Here is a tiny trained network, its code and every weight. The questions are about switching its units off for an input and a target symbol, where a switched-off unit gives its printed mean instead of its output.

import numpy as np


def w(rows, s, z=0):
    codes = np.array(rows[::2]) - 128.0
    scale = np.full(codes.shape[1], s)
    scale[-1] = z or s
    return codes * scale


def f(y):
    return y / 2 * (1 + np.tanh(0.7978845608 * (y + 0.044715 * y**3)))


def softmax(a):
    e = np.exp(a - a.max(-1, keepdims=True))
    return e / e.sum(-1, keepdims=True)


def log_softmax(a):
    a = a - a.max(-1, keepdims=True)
    return a - np.log(np.exp(a).sum(-1, keepdims=True))


def net(x, mask):
    ids = ['Σαβγηθτφψ'.index(c) for c in x.split()]
    T = len(ids)
    res = E[ids] + P[:T]
    u = 0
    for l in range(2):
        r = res
        for j in range(3):
            rows = slice(2 * j, 2 * j + 2)
            q, k, v = (r @ M[l][rows].T for M in (Q, K, V))
            z = softmax(np.where(np.tri(T) > 0, q @ k.T / 2**0.5, -1e9)) @ v
            o = O[l][rows]
            res = res + np.where(mask[u + j], z, o[:, -1]) @ o[:, :-1]
        u += 3
        y = f(res @ A[l][:, :-1].T + A[l][:, -1])
        res = res + np.where(mask[u : u + 16], y, B[l][:, -1]) @ B[l][:, :-1]
        u += 16
    return log_softmax(res[-1] @ U[:, :-1].T + U[:, -1])


Q, K, V, O, A, B = {}, {}, {}, {}, {}, {}
E = w([
[130,222,7,105,187,173],'Σ',
[210,181,91,123,114,145],'α',
[82,129,113,111,110,161],'β',
[131,103,151,156,82,144],'γ',
[156,199,134,185,210,134],'η',
[99,111,103,157,79,120],'θ',
[97,213,158,96,75,151],'τ',
[86,109,165,178,86,175],'φ',
[156,161,85,165,59,126],'ψ',
],0.019)
P = w([
[81,130,212,55,61,198],'0',
[234,240,3,250,177,178],'1',
[202,190,102,228,110,198],'2',
[183,188,177,193,59,207],'3',
[205,177,186,146,56,191],'4',
[165,255,160,75,57,182],'5',
],0.0071)
Q[0] = w([
[37,69,140,102,212,98],'L0H1',
[142,86,90,88,179,37],'L0H1',
[175,93,214,48,193,45],'L0H2',
[98,108,45,98,102,83],'L0H2',
[26,121,42,127,2,187],'L0H3',
[216,101,144,102,81,177],'L0H3',
],0.0068)
K[0] = w([
[186,173,83,162,102,140],'L0H1',
[110,122,131,194,116,195],'L0H1',
[130,113,86,143,126,116],'L0H2',
[144,129,101,142,143,128],'L0H2',
[114,121,117,5,111,158],'L0H3',
[124,89,147,136,113,159],'L0H3',
],0.014)
V[0] = w([
[249,147,115,171,125,137],'L0H1',
[101,125,23,63,146,133],'L0H1',
[129,35,19,160,120,63],'L0H2',
[77,119,159,187,255,106],'L0H2',
[138,102,192,90,58,183],'L0H3',
[72,186,120,90,168,210],'L0H3',
],0.0083)
O[0] = w([
[177,164,201,254,121,175,138],'L0H1',
[132,136,187,146,206,43,69],'L0H1',
[92,189,120,151,90,61,1],'L0H2',
[207,182,111,25,101,164,85],'L0H2',
[143,92,73,153,139,129,145],'L0H3',
[240,110,123,129,117,120,188],'L0H3',
],0.0099)
A[0] = w([
[135,184,74,111,8,184,168],'L0N1',
[136,206,120,244,190,150,189],'L0N2',
[153,106,196,214,86,153,175],'L0N3',
[181,163,83,113,115,236,116],'L0N4',
[90,67,255,136,245,118,146],'L0N5',
[64,168,15,141,45,84,145],'L0N6',
[177,79,198,131,102,206,89],'L0N7',
[152,35,98,124,212,101,64],'L0N8',
[54,35,157,76,69,153,108],'L0N9',
[90,138,62,36,146,77,254],'L0N10',
[146,106,148,77,223,120,81],'L0N11',
[214,102,102,185,210,83,166],'L0N12',
[164,182,139,201,104,108,81],'L0N13',
[142,141,62,136,135,201,68],'L0N14',
[56,187,82,180,240,115,62],'L0N15',
[127,144,154,230,128,181,124],'L0N16',
],0.0073,0.0036)
B[0] = w([
[119,77,114,142,127,148,204],'L0N1',
[129,144,116,89,75,134,215],'L0N2',
[150,179,114,93,155,172,212],'L0N3',
[146,134,198,204,164,126,253],'L0N4',
[157,148,138,103,149,126,135],'L0N5',
[156,80,155,142,83,93,144],'L0N6',
[135,115,127,177,172,79,218],'L0N7',
[200,157,127,104,133,61,130],'L0N8',
[110,124,140,160,109,107,150],'L0N9',
[90,138,89,84,2,101,126],'L0N10',
[164,128,167,132,99,99,130],'L0N11',
[104,146,154,56,94,148,171],'L0N12',
[96,112,139,82,154,98,159],'L0N13',
[112,99,169,158,134,99,191],'L0N14',
[154,54,112,127,164,158,135],'L0N15',
[84,171,64,62,124,144,214],'L0N16',
],0.0084,0.015)
Q[1] = w([
[107,166,2,113,162,160],'L1H1',
[23,103,199,113,143,21],'L1H1',
[157,117,57,98,135,133],'L1H2',
[156,189,121,186,155,166],'L1H2',
[153,96,79,151,90,115],'L1H3',
[144,62,29,73,115,150],'L1H3',
],0.0084)
K[1] = w([
[107,139,254,124,125,114],'L1H1',
[238,144,73,138,183,181],'L1H1',
[54,50,160,200,102,163],'L1H2',
[189,101,200,128,158,87],'L1H2',
[100,152,68,126,180,166],'L1H3',
[160,82,141,137,67,82],'L1H3',
],0.0077)
V[1] = w([
[93,67,176,223,159,126],'L1H1',
[158,143,108,131,189,178],'L1H1',
[102,164,40,126,105,225],'L1H2',
[125,85,150,48,198,52],'L1H2',
[150,78,58,29,114,113],'L1H3',
[111,255,143,130,189,175],'L1H3',
],0.0086)
O[1] = w([
[233,160,164,254,152,143,252],'L1H1',
[137,9,81,100,197,14,169],'L1H1',
[162,164,104,76,192,206,148],'L1H2',
[166,158,235,97,112,107,20],'L1H2',
[107,31,147,98,95,206,23],'L1H3',
[62,141,118,69,134,115,210],'L1H3',
],0.0083,0.012)
A[1] = w([
[119,92,104,67,149,180,191],'L1N1',
[116,145,111,100,117,128,80],'L1N2',
[131,139,106,105,133,136,125],'L1N3',
[118,93,104,51,134,69,189],'L1N4',
[127,99,195,101,84,157,109],'L1N5',
[135,193,127,79,125,102,155],'L1N6',
[105,79,94,134,121,48,204],'L1N7',
[132,5,63,191,104,198,255],'L1N8',
[63,120,161,184,98,200,110],'L1N9',
[112,115,151,126,103,98,58],'L1N10',
[150,88,226,73,81,137,185],'L1N11',
[170,128,153,148,120,196,218],'L1N12',
[111,163,162,126,123,170,110],'L1N13',
[166,123,134,111,142,147,104],'L1N14',
[148,103,99,82,141,169,171],'L1N15',
[88,149,129,109,164,89,140],'L1N16',
],0.012,0.0042)
B[1] = w([
[235,124,94,171,152,143,158],'L1N1',
[139,69,180,127,41,69,138],'L1N2',
[91,161,73,192,154,45,140],'L1N3',
[17,136,114,212,60,171,145],'L1N4',
[118,83,74,117,196,194,137],'L1N5',
[101,129,117,105,160,126,157],'L1N6',
[136,223,180,144,83,167,144],'L1N7',
[125,197,156,89,194,130,252],'L1N8',
[185,127,18,101,26,118,178],'L1N9',
[204,57,57,159,2,69,128],'L1N10',
[201,179,158,198,200,196,142],'L1N11',
[138,174,222,85,150,104,216],'L1N12',
[205,65,80,125,112,51,149],'L1N13',
[99,108,95,237,85,116,145],'L1N14',
[198,128,145,180,89,248,152],'L1N15',
[108,60,140,189,81,151,153],'L1N16',
],0.0058,0.03)
U = w([
[156,132,126,226,85,173,170],'Σ',
[32,251,175,83,165,197,249],'α',
[171,94,46,8,171,109,114],'β',
[129,93,253,89,109,123,124],'γ',
[94,77,73,153,116,154,2],'η',
[70,166,82,199,116,49,96],'θ',
[161,54,164,26,151,172,113],'τ',
[36,143,217,149,79,202,28],'φ',
[145,180,143,98,12,101,73],'ψ',
],0.0055,0.0029)

Each question gives the input, a string of symbols that net reads in full, and the target symbol t.
The units are the heads (2 rows each of Q, K, V and O) and the neurons (one row each of A and B). Each row of codes is followed by its name. A weight is (code - 128) times the scale printed after its matrix; where a second scale follows, it is the last column's (O, A, B and U).
mask holds one flag per unit, layer by layer, with each layer's heads first. A switched-off unit (its flag False) gives its mean, the last column of its rows in O or B, instead of its output. The means were averaged over made-up inputs and are rounded, as every weight is.
A unit's drop is (log p(t) with every unit on - log p(t) with that unit switched off) / (log p(t) with every unit on - log p(t) with every unit switched off).
The circuit of an input: a set's keep is (log p(t) with only the set's units on - log p(t) with every unit switched off) / (log p(t) with every unit on - log p(t) with every unit switched off). Starting from the 12 units with the biggest drops (on a tie, the unit counted first), units are removed one at a time, each time the one whose removal leaves the highest keep (on an exact tie, the one counted first), for as long as the keep stays at least 0.8.
units of the circuit, in order: the units of the circuit, biggest drop first
k most important neurons: the k neurons with the biggest drops, biggest first
k most important neurons of layer l: the k neurons of layer l with the biggest drops, biggest first
input φ γ β θ η τ, target Σ: units of the circuit, in order -> L1H1, L0H3, L0N12
input β η η, target τ: units of the circuit, in order -> L0H1, L0N4, L1H3, L0N15
input γ η η, target α: units of the circuit, in order -> L0H3, L1H3
input φ γ η η θ β, target Σ: units of the circuit, in order -> L1H1, L0H3, L1H3
input β θ ψ α, target τ: 3 most important neurons -> L0N4, L1N5, L0N7
input φ η η η τ, target Σ: 2 most important neurons -> L0N16, L0N9
input θ α Σ γ θ η, target ψ: 3 most important neurons -> L1N13, L1N9, L1N12
input ψ ψ η β, target β: 3 most important neurons -> L0N4, L0N16, L1N1
input ψ τ γ α, target β: 3 most important neurons of layer 0 -> L0N4, L0N16, L0N3
input Σ τ η Σ β φ, target φ: most important neuron -> L1N4
input η ψ γ ψ η β, target θ: 3 most important neurons of layer 1 -> L1N12, L1N15, L1N8
input α η γ, target η: 2 most important neurons of layer 0 -> L0N16, L0N3
input ψ η η η γ, target β: 2 most important neurons -> L0N16, L0N4
input η γ θ α θ, target α: 2 most important neurons of layer 0 -> L0N1, L0N3
input α τ γ φ, target η: 2 most important neurons -> L0N16, L0N3
input Σ θ θ, target φ: most important neuron of layer 1 -> L1N4
input β θ ψ θ, target τ: 2 most important neurons of layer 1 -> L1N5, L1N8
input ψ β γ φ η, target β: 2 most important neurons of layer 1 -> L1N13, L1N1
input α φ η, target η: 3 most important neurons -> L1N4, L0N16, L1N1
input η β γ η η τ, target θ: 2 most important neurons of layer 0 -> L0N4, L0N7
input η η β β, target θ: 2 most important neurons -> L0N4, L1N15
input η η φ, target θ: 2 most important neurons -> L0N4, L0N7
input η θ γ θ, target θ: 2 most important neurons of layer 1 -> L1N12, L1N15
input γ τ θ, target α: 3 most important neurons -> L1N8, L0N4, L1N12
input η γ θ Σ θ γ, target θ: 3 most important neurons -> L0N4, L1N12, L1N8
input β θ α η η, target τ: 2 most important neurons of layer 1 -> L1N13, L1N8
input τ θ φ, target γ: 2 most important neurons -> L0N8, L1N12
